a =
-0.13  -0.06  -0.05   0.01  -0.05  -0.04
-0.09   0.04  -0.09   0.02   0.02  -0.07
-0.06   0.10   0.03  -0.05  -0.03  -0.02
-0.11   0.15  -0.01  -0.01  -0.04  -0.02
-0.08   0.04   0.01  -0.04  -0.08  -0.04
-0.06  -0.02   0.01  -0.02   0.04  -0.18
 0.05  -0.02  -0.01  -0.10   0.00   0.00
 0.05   0.11   0.13   0.00  -0.14  -0.05
 0.01  -0.04  -0.07   0.10   0.04  -0.04
-0.09   0.18   0.07  -0.02  -0.04   0.03
-0.03   0.01   0.02   0.09   0.12  -0.04
 0.01  -0.02   0.07   0.06  -0.04   0.03
-0.11   0.09   0.05   0.09   0.13  -0.01
-0.05  -0.09  -0.03   0.09   0.05   0.06
-0.03   0.01  -0.07   0.02  -0.15   0.00
 0.02   0.00   0.00  -0.01   0.08  -0.06
Rows and columns are counted from 1.
(1, 1): -0.13
(5, 5): -0.08
(1, 3): -0.05
(12, 4): 0.06
(7, 3): -0.01
(16, 1): 0.02
(8, 1): 0.05
(10, 2): 0.18
(15, 6): 0.00
(9, 6): -0.04
(16, 3): 0.00
(3, 3): 0.03
(15, 2): 0.01
(3, 1): -0.06
(14, 4): 0.09
(11, 1): -0.03
(6, 1): -0.06
(15, 3): -0.07
(4, 5): -0.04
(8, 3): 0.13
(8, 6): -0.05
(7, 1): 0.05
(10, 6): 0.03
(11, 4): 0.09
(2, 4): 0.02
(8, 5): -0.14
(16, 5): 0.08
(2, 2): 0.04
(11, 3): 0.02
(13, 4): 0.09

X =
[[74, 76, 44, 33, 83, 70, 86, 70, 44, 72, 65, 50, 77],
 [63, 65, 71, 78, 45, 83, 18, 59, 68, 53, 53, 51, 54],
 [60, 55, 50, 61, 53, 73, 70, 60, 59, 51, 63, 55, 67],
 [40, 29, 52, 81, 30, 79, 50, 57, 68, 29, 76, 57, 51],
 [68, 50, 47, 78, 49, 72, 51, 47, 60, 57, 59, 47, 62],
 [58, 68, 40, 40, 77, 65, 82, 64, 39, 62, 71, 46, 69],
 [52, 71, 56, 50, 65, 69, 71, 59, 41, 53, 68, 52, 58],
 [66, 53, 47, 81, 51, 53, 47, 39, 50, 61, 76, 55, 57],
 [48, 37, 38, 72, 39, 61, 53, 50, 44, 38, 80, 50, 48]]
Rows and columns are counted from 1.
(1, 1): 74
(7, 13): 58
(7, 12): 52
(8, 12): 55
(4, 11): 76
(3, 6): 73
(1, 6): 70
(7, 10): 53
(5, 7): 51
(7, 2): 71
(5, 4): 78
(1, 5): 83
(4, 7): 50
(2, 3): 71
(6, 13): 69
(9, 6): 61
(4, 10): 29
(5, 12): 47
(6, 7): 82
(3, 12): 55
(2, 2): 65
(7, 9): 41
(5, 5): 49
(9, 3): 38
(5, 9): 60
(4, 5): 30
(7, 1): 52
(9, 11): 80
(2, 9): 68
(1, 9): 44
(6, 12): 46
(6, 11): 71
(1, 3): 44

W =
[[-1.790, 4.221, -0.384, 0.417, 4.717, -4.133, -6.760, -4.067, 7.862],
[0.718, -1.187, -0.571, 0.423, -1.258, 0.963, 3.216, 3.670, -2.994],
[-1.527, 3.064, -0.240, 0.163, 3.320, -3.322, -5.452, -3.612, 5.807],
[0.914, -1.242, -0.383, 0.713, -1.540, 1.030, 3.769, 4.256, -3.563]]
Indices start at 1.
(1, 1) -> -1.790
(4, 7) -> 3.769
(3, 5) -> 3.320
(3, 8) -> -3.612
(2, 1) -> 0.718
(1, 3) -> -0.384
(1, 7) -> -6.760
(2, 8) -> 3.670
(1, 9) -> 7.862
(3, 9) -> 5.807
(4, 9) -> -3.563
(3, 4) -> 0.163
(2, 2) -> -1.187
(3, 7) -> -5.452
(1, 2) -> 4.221
(4, 5) -> -1.540
(3, 3) -> -0.240
(4, 6) -> 1.030
(2, 7) -> 3.216
(1, 5) -> 4.717
(1, 4) -> 0.417
(2, 5) -> -1.258

x =
[[120, 54, 77, 254, 57, 169, 95],
 [105, 97, 68, 141, 74, 91, 109],
 [168, 87, 64, 165, 73, 117, 44],
 [167, 92, 82, 204, 72, 107, 71],
 [168, 59, 112, 140, 73, 101, 36],
 [104, 89, 105, 180, 57, 249, 59],
 [89, 124, 86, 86, 75, 183, 87],
 [231, 114, 64, 103, 59, 102, 36],
 [153, 90, 59, 92, 59, 72, 67],
 [184, 128, 77, 112, 56, 86, 98]]
Rows and columns are counted from 1.
(1, 1): 120
(7, 4): 86
(3, 2): 87
(2, 5): 74
(9, 1): 153
(7, 2): 124
(9, 5): 59
(4, 1): 167
(4, 4): 204
(3, 6): 117
(7, 1): 89
(10, 2): 128
(3, 3): 64
(6, 2): 89
(8, 5): 59
(3, 1): 168
(8, 7): 36
(2, 2): 97
(4, 7): 71
(2, 4): 141
(8, 1): 231
(5, 3): 112
(5, 6): 101
(9, 6): 72
(3, 5): 73
(6, 4): 180
(8, 4): 103
(7, 7): 87
(2, 7): 109
(5, 2): 59

arr =
[[ 0.985  1.087  0.652  0.885  1.401 -1.523 -0.287 -1.073]
 [ 0.285  0.231  0.181  0.286  0.372 -0.229  0.009 -0.185]
 [ 1.079  1.201  0.777  1.089  1.577 -1.160 -0.087 -0.820]
 [ 1.171  1.070  0.740  1.109  1.573 -1.360 -0.147 -1.022]
 [ 1.782  1.140  1.148  1.431  1.701 -0.887  0.433 -0.539]]
Rows and columns are counted from 1.
(1, 1): 0.985
(3, 4): 1.089
(5, 5): 1.701
(3, 8): -0.820
(3, 3): 0.777
(3, 2): 1.201
(5, 8): -0.539
(2, 8): -0.185
(4, 7): -0.147
(2, 2): 0.231
(5, 3): 1.148
(2, 1): 0.285
(5, 1): 1.782
(1, 4): 0.885
(1, 2): 1.087
(4, 2): 1.070
(3, 5): 1.577
(4, 4): 1.109
(4, 6): -1.360
(3, 6): -1.160
(4, 1): 1.171
(1, 7): -0.287
(4, 3): 0.740
(1, 3): 0.652
